[114 143 179 171 143] -> (156)
[119 125 144 121  81] -> (64)
[110 158 133 201 128] -> (79)
[ 98  78 126 175 119] -> (38)
[103 119 129 161  78] -> (28)
[120 116 131 165 165] -> (130)
again (156):   [143]
q: [103 119 129 161  78]  (28)

[193 134 109 146 144 118 155 137 132 163 148 134 193 126 138 138 105 118
 141 161 173 120  76 149 109 161 127 153 110 139 185 110 106 122 111 102
 107 133 193 110  69 130 117 122 118 151 122 138 131 201 115] -> (98)
[ 84 122 114 156 159 125 143 140 140 190 146 129 164 113 140 148 130  95
 120 166 178 129  80 134 125 119 139 159 111 136 164 116  95  95 124 115
 119 140 150 130 126 125 129 150  89 151 134 180  95 189  86] -> (101)
[137 154 106 144 144 115 160 127 132 142 139 131 139 133 132 138  96 140
 152 146 117 117  89 143 114 179 128 149 127 128 193 108 128 112 108 106
  96 116 200 108  58 133 126 109 135 152 117 121 122 188 139] -> (62)
[136 152 105 143 144 116 159 128 132 143 140 131 138 132 132 138  98 138
 153 146 159 116  88 143 114 178 128 148 125 128 191 108 124 113 109 106
  96 118 201 107  58 133 126 109 133 153 117 120 123 189 137] -> (86)
[133 123 113 153 126 126 145 142 138 133 149 133 162 116 141 146 125  99
 124 168 181 127  75 138 119 127 137 157 108 139 168 115  94 134 121 109
 119 141 160 133 112 127 124 146  94 150 132 171 133 194  88] -> (99)
[ 75 130 115 162 171 127 138 134 147 190 138 123 162 111 136 155 140 107
 115 157 169 132  94 120 136 108 147 160 126 126 158 118 102 137 132 127
 118 132 127 141 152 125 143 161  84 152 139 193 122 171  85] -> (25)
[103 180 109 161 180 119 144 106 153 144 112 108 133 129 116 162 126 164
 133 114 125 126 138  94 157 140 159 153 174  92 171 115 141 112 135 152
  91  90 125 141 149 130 179 141 117 160 130 165  89 129 137] -> (153)
q: [ 75 130 115 162 171 127 138 134 147 190 138 123 162 111 136 155 140 107
 115 157 169 132  94 120 136 108 147 160 126 126 158 118 102 137 132 127
 118 132 127 141 152 125 143 161  84 152 139 193 122 171  85]  (25)
q: [133 123 113 153 126 126 145 142 138 133 149 133 162 116 141 146 125  99
 124 168 181 127  75 138 119 127 137 157 108 139 168 115  94 134 121 109
 119 141 160 133 112 127 124 146  94 150 132 171 133 194  88]  (99)
q: [136 152 105 143 144 116 159 128 132 143 140 131 138 132 132 138  98 138
 153 146 159 116  88 143 114 178 128 148 125 128 191 108 124 113 109 106
  96 118 201 107  58 133 126 109 133 153 117 120 123 189 137]  (86)
q: [103 180 109 161 180 119 144 106 153 144 112 108 133 129 116 162 126 164
 133 114 125 126 138  94 157 140 159 153 174  92 171 115 141 112 135 152
  91  90 125 141 149 130 179 141 117 160 130 165  89 129 137]  (153)
q: [ 84 122 114 156 159 125 143 140 140 190 146 129 164 113 140 148 130  95
 120 166 178 129  80 134 125 119 139 159 111 136 164 116  95  95 124 115
 119 140 150 130 126 125 129 150  89 151 134 180  95 189  86]  (101)

[147 102 175 136 141 141] -> (109)
[ 59 118 115  59  59  59] -> (106)
[147 102 175 121 165 102] -> (33)
again (106):   [59]
again (109):   [141]
again (33):   [102]

[131 130 131 131 132 120 131 120] : (10)
[111 112 114 109 104 171 110 174] : (2)
[129 128 128 130 130 124 128 122] : (127)
[126 137 126 132 133 119 138 126] : (12)
[139 138 135 139 144 102 139  98] : (171)
[100 100 106 126 121 133  97 105] : (148)
[108 106 118 120 118 147 104 120] : (63)
[153 153 138 112 117 163 154 194] : (49)
again (171):   [139]
again (12):   [126]
q: [129 128 128 130 130 124 128 122]  (127)

[ 88  88 136 143 112  72  88  88] -> (60)
[122 109 113 156 141 151 157 139] -> (96)
[122 156 113 156 141 151 157 156] -> (19)
[ 89  89 136 152 136 126 172 124] -> (18)
[151 109 109 151 109 151 129 109] -> (82)
q: [151 109 109 151 109 151 129 109]  (82)
again (60):   [88]
again (19):   [156]
q: [122 156 113 156 141 151 157 156]  (19)
q: [122 109 113 156 141 151 157 139]  (96)
q: [ 88  88 136 143 112  72  88  88]  (60)

[144 112 134 204  88] : (80)
[117 103 117 131 117] : (115)
[ 85 129 144 144 144] : (65)
[ 65  71 101 142 131] : (30)
[169 107 145 143 101] : (117)
[ 66  73 100 130 137] : (27)
[ 80  79  95  95 145] : (161)
[ 71  81 103 147 129] : (134)
[120 124 124 120 120] : (87)
again (115):   [117]
again (161):   [95]
again (65):   [144]
q: [169 107 145 143 101]  (117)
q: [144 112 134 204  88]  (80)

[123 130 126 132 109 135 154 141 126 135] = (22)
[104 109 126 139  70 149 208 143 115 149] = (46)
[113 114 124 137  95 137 151 136 127 107] = (20)
[128 125 118 101 101 144 143 136 126 133] = (89)
[123 115 121 128  98 148 165 141 119 100] = (147)
[133 120 134 139  87 136 151 133 123 148] = (132)
again (89):   [101]
again (46):   [149]

